Here is a tiny trained network, its code and every weight. The questions are about switching its units off for an input and a target symbol, where a switched-off unit gives its printed mean instead of its output.

import numpy as np


def w(rows, s, z=0):
    codes = np.array(rows[::2]) - 128.0
    scale = np.full(codes.shape[1], s)
    scale[-1] = z or s
    return codes * scale


def f(y):
    return y / 2 * (1 + np.tanh(0.7978845608 * (y + 0.044715 * y**3)))


def softmax(a):
    e = np.exp(a - a.max(-1, keepdims=True))
    return e / e.sum(-1, keepdims=True)


def log_softmax(a):
    a = a - a.max(-1, keepdims=True)
    return a - np.log(np.exp(a).sum(-1, keepdims=True))


def net(x, mask):
    ids = ['βδεηλξστ'.index(c) for c in x.split()]
    T = len(ids)
    res = E[ids] + P[:T]
    q, k, v = (res @ M[0].T for M in (Q, K, V))
    z = softmax(np.where(np.tri(T) > 0, q @ k.T / 4**0.5, -1e9)) @ v
    res = res + np.where(mask[0], z, O[0][:, -1]) @ O[0][:, :-1]
    y = f(res @ A[0][:, :-1].T + A[0][:, -1])
    res = res + np.where(mask[1:13], y, B[0][:, -1]) @ B[0][:, :-1]
    return log_softmax(res[-1] @ U[:, :-1].T + U[:, -1])


Q, K, V, O, A, B = {}, {}, {}, {}, {}, {}
E = w([
[114,155,139,121,146,112],'β',
[107,152,119,107,117,131],'δ',
[122,120,131,56,116,90],'ε',
[147,9,181,72,46,216],'η',
[147,108,161,72,187,56],'λ',
[125,131,153,146,200,123],'ξ',
[96,163,116,161,138,176],'σ',
[160,41,234,169,122,140],'τ',
],0.016)
P = w([
[92,68,64,62,157,174],'0',
[217,157,89,81,157,154],'1',
[162,201,158,88,173,184],'2',
[49,140,175,106,147,187],'3',
[23,38,161,200,72,103],'4',
[211,69,156,245,38,37],'5',
[251,177,172,197,91,123],'6',
[160,174,122,143,121,254],'7',
],0.007)
Q[0] = w([
[191,36,145,239,40,86],'H0',
[128,72,233,83,107,237],'H0',
[250,180,164,93,116,166],'H0',
[227,240,188,163,105,88],'H0',
],0.023)
K[0] = w([
[188,216,205,146,119,167],'H0',
[89,118,159,251,112,91],'H0',
[44,132,179,147,128,144],'H0',
[60,155,203,68,141,129],'H0',
],0.03)
V[0] = w([
[168,34,155,114,118,155],'H0',
[150,126,158,122,199,47],'H0',
[132,105,98,251,234,201],'H0',
[107,173,95,184,92,167],'H0',
],0.016)
O[0] = w([
[184,107,184,188,76,44,247],'H0',
[210,234,172,78,184,206,141],'H0',
[60,227,246,35,37,129,187],'H0',
[41,55,123,85,162,70,60],'H0',
],0.012)
A[0] = w([
[152,167,93,89,197,117,10],'N0',
[33,179,1,151,192,58,254],'N1',
[161,135,99,47,141,214,145],'N2',
[165,181,173,168,205,80,82],'N3',
[202,56,97,106,135,204,12],'N4',
[80,208,111,103,216,94,239],'N5',
[20,227,69,115,191,55,29],'N6',
[56,198,16,59,235,131,174],'N7',
[151,155,5,162,174,86,61],'N8',
[151,20,153,150,104,172,69],'N9',
[164,79,104,114,20,161,148],'N10',
[154,218,54,100,109,57,202],'N11',
],0.0095,0.0036)
B[0] = w([
[109,106,87,158,134,144,142],'N0',
[159,122,159,41,216,149,168],'N1',
[152,86,61,131,175,84,206],'N2',
[89,111,100,132,110,162,250],'N3',
[108,113,160,106,52,162,163],'N4',
[177,130,111,94,77,88,190],'N5',
[66,19,109,105,94,69,147],'N6',
[250,95,78,213,85,110,153],'N7',
[25,131,175,114,135,67,194],'N8',
[137,217,113,101,113,176,217],'N9',
[97,94,104,144,196,151,229],'N10',
[120,141,146,162,137,187,169],'N11',
],0.017,0.013)
U = w([
[232,52,33,136,95,47,58],'β',
[164,43,127,87,254,89,255],'δ',
[76,88,99,67,150,117,42],'ε',
[115,119,40,143,140,20,128],'η',
[138,51,16,86,103,161,62],'λ',
[151,190,20,20,80,75,191],'ξ',
[151,29,79,81,70,67,4],'σ',
[189,31,206,164,81,112,204],'τ',
],0.0036,0.003)

Each question gives the input, a string of symbols that net reads in full, and the target symbol t.
The units are the heads (4 rows each of Q, K, V and O) and the neurons (one row each of A and B). Each row of codes is followed by its name. A weight is (code - 128) times the scale printed after its matrix; where a second scale follows, it is the last column's (O, A, B and U).
mask holds one flag per unit, heads first, then neurons. A switched-off unit (its flag False) gives its mean, the last column of its rows in O or B, instead of its output. The means were averaged over made-up inputs and are rounded, as every weight is.
A unit's drop is (log p(t) with every unit on - log p(t) with that unit switched off) / (log p(t) with every unit on - log p(t) with every unit switched off).
The circuit of an input: a set's keep is (log p(t) with only the set's units on - log p(t) with every unit switched off) / (log p(t) with every unit on - log p(t) with every unit switched off). Starting from the 12 units with the biggest drops (on a tie, the unit counted first), units are removed one at a time, each time the one whose removal leaves the highest keep (on an exact tie, the one counted first), for as long as the keep stays at least 0.8.
units of the circuit, in order: the units of the circuit, biggest drop first
top k neurons: the k neurons with the biggest drops, biggest first
drop when u is switched off: that unit's drop, to one decimal
input ε ξ σ ξ ξ δ η, target δ: top 2 neurons : [N2, N10]
input λ ξ ξ ξ λ δ ξ ξ, target λ: top neuron : [N3]
input δ ξ δ, target δ: units of the circuit, in order : [H0, N1]
input τ η τ β δ δ, target τ: units of the circuit, in order : [H0, N2, N9]
input ε σ η ξ τ δ σ, target ξ: top 2 neurons : [N10, N5]
input η σ δ σ τ δ τ ξ, target τ: units of the circuit, in order : [H0, N2]
input ξ η τ β β, target η: units of the circuit, in order : [H0, N8, N9]
input τ δ ξ δ λ, target δ: units of the circuit, in order : [H0, N1]
input ε δ η η, target λ: units of the circuit, in order : [H0, N8]
input λ ξ σ ξ τ ε, target σ: units of the circuit, in order : [H0, N6, N7]
input τ ξ δ ξ λ ξ ξ β, target λ: top 2 neurons : [N3, N4]
input ξ τ β ξ, target ξ: top 2 neurons : [N5, N10]
input η τ τ λ ξ σ, target τ: units of the circuit, in order : [H0, N2]
input σ ξ τ ε η λ σ, target ε: top 2 neurons : [N8, N4]
input δ η λ η ε η, target λ: top 3 neurons : [N9, N10, N4]
input λ δ δ, target λ: top neuron : [N3]
input δ λ δ σ, target δ: drop when N3 is switched off : 0.1
input σ β δ τ σ τ β, target τ: drop when H0 is switched off : 0.2
input ξ ξ τ λ, target ξ: drop when H0 is switched off : 1.3
input ξ η η, target δ: top neuron : [N2]
